Look-ups in named tables: a row name and a column name give one cell, copied from the table.

vig =
	kur	kig	nomud	zegu	viti
gimu	296	-57	638	99	-4
lovadek	781	-61	7	-659	82
taz	248	569	100	-226	-312
niti	66	500	308	-187	-111
bar	77	299	549	-122	10
risu	54	366	482	-150	-9

taz, kur => 248
niti, nomud => 308
gimu, viti => -4
risu, kur => 54
lovadek, nomud => 7
bar, viti => 10
niti, kig => 500
lovadek, kig => -61
gimu, zegu => 99
niti, kur => 66
bar, kig => 299
lovadek, zegu => -659

kemur =
	revuv	luvini	gib	tam	tul	bap	fipuz
nitano	40618	73882	-859	36445	68115	57579	14477
lisugis	-455	46023	48481	46971	21220	20658	16178
zeren	-20681	996	51485	38721	46429	29022	77456
bil	53875	36872	47276	65486	34989	24807	39867
ruk	-40019	30448	51794	40670	49300	24113	76466
bipez	57554	35662	50305	56239	15625	9695	35548
toza	11305	42506	57984	49716	20196	39567	1485
fedibis	45457	47654	13776	56345	71808	57886	46336
tefuzad	27611	35347	49359	26873	6505	12372	65831
rafope	42178	37066	1700	32307	72816	72238	82777
nal	-246	-72607	-26313	-32830	50513	22054	-16414
noso	79151	-51209	74664	39563	19159	57970	33192
tofitu	72428	6632	33569	-11536	-1177	7848	30785
mem	57137	43119	19827	2100	7143	-15789	52613

What is the fipuz of rafope in kemur? 82777
What is the bap of nitano in kemur? 57579
What is the gib of bipez in kemur? 50305
What is the revuv of nitano in kemur? 40618
What is the gib of tefuzad in kemur? 49359
What is the tam of rafope in kemur? 32307
What is the luvini of toza in kemur? 42506
What is the fipuz of bil in kemur? 39867
What is the bap of fedibis in kemur? 57886
What is the fipuz of fedibis in kemur? 46336
What is the luvini of bil in kemur? 36872
What is the gib of zeren in kemur? 51485
Row with the largest fipuz: rafope

ziro:
         riv  zak  mubo  dinuru  git  gofil  naz  lan  nudidon  gamizof
gokifen   93  132   112     145  136    142  117  140       65       49
pini     136  157   117     173  146    103  146   71       69      176
foze     169  170   153     168  134    166  125  149       46      162
sotizi   139  120   144     106  100    166   72  164      148      118
zus       99  127    95     123  160    165  101  191      134      137

What is the zak of sotizi in ziro?
120
What is the gamizof of pini in ziro?
176
What is the nudidon of pini in ziro?
69
What is the gamizof of gokifen in ziro?
49
What is the git of foze in ziro?
134
What is the naz of sotizi in ziro?
72
What is the git of sotizi in ziro?
100
What is the gofil of foze in ziro?
166
What is the riv of zus in ziro?
99
What is the naz of zus in ziro?
101
What is the nudidon of gokifen in ziro?
65
What is the nudidon of zus in ziro?
134
What is the dinuru of zus in ziro?
123
What is the dinuru of sotizi in ziro?
106
What is the mubo of zus in ziro?
95
What is the mubo of pini in ziro?
117
What is the riv of sotizi in ziro?
139
What is the dinuru of gokifen in ziro?
145
What is the mubo of gokifen in ziro?
112

Table gel
|  | gubim | gelito | zun | kek | mak | voge | tuta | sorovib | sobo | rok |
|---|---|---|---|---|---|---|---|---|---|---|
| zafig | 4.821 | 5.710 | 6.752 | 8.427 | 3.881 | 6.968 | 6.055 | 6.749 | 4.320 | 4.226 |
| mupen | 3.750 | 4.985 | 5.908 | 3.769 | 5.082 | 5.324 | 6.331 | 4.162 | 6.938 | 5.978 |
| rusi | 4.063 | 5.481 | 5.125 | 5.277 | 4.332 | 5.931 | 4.594 | 4.162 | 4.618 | 6.605 |
| zakenel | 6.045 | 5.016 | 7.203 | 3.528 | 6.457 | 4.680 | 3.149 | 4.437 | 5.394 | 3.159 |
| sen | 5.708 | 5.204 | 6.702 | 6.938 | 5.144 | 7.027 | 4.787 | 6.970 | 5.054 | 4.506 |
| tipa | 4.834 | 4.116 | 5.543 | 5.750 | 4.543 | 4.503 | 8.926 | 3.262 | 8.264 | 5.589 |
| bor | 5.493 | 3.341 | 4.853 | 4.192 | 5.637 | 3.612 | 7.277 | 4.396 | 6.542 | 6.368 |
| zovaban | 5.614 | 5.631 | 5.594 | 4.201 | 4.465 | 5.294 | 5.573 | 4.234 | 5.279 | 4.136 |
| fiduzod | 6.432 | 6.751 | 4.433 | 4.627 | 5.541 | 4.368 | 6.119 | 7.063 | 4.565 | 5.729 |
| fud | 5.654 | 5.404 | 4.944 | 3.984 | 4.662 | 5.616 | 5.562 | 5.574 | 5.000 | 4.113 |
| batom | 4.117 | 6.119 | 3.939 | 5.608 | 5.085 | 4.738 | 6.773 | 6.605 | 4.726 | 4.004 |
| remirof | 4.503 | 3.121 | 5.399 | 7.067 | 4.962 | 3.619 | 5.458 | 1.728 | 4.591 | 6.861 |
| lunidi | 4.532 | 6.346 | 3.241 | 4.519 | 5.844 | 6.691 | 6.393 | 6.594 | 7.203 | 3.151 |
| rav | 6.213 | 7.150 | 4.814 | 5.327 | 5.452 | 2.959 | 2.092 | 4.909 | 1.899 | 3.548 |

gelito of zafig = 5.710
rok of lunidi = 3.151
zun of mupen = 5.908
zun of remirof = 5.399
gubim of sen = 5.708
zun of tipa = 5.543
kek of lunidi = 4.519
mak of zovaban = 4.465
gelito of remirof = 3.121
sobo of lunidi = 7.203
mak of fud = 4.662
sorovib of zakenel = 4.437
sorovib of fiduzod = 7.063
zun of zafig = 6.752
kek of sen = 6.938

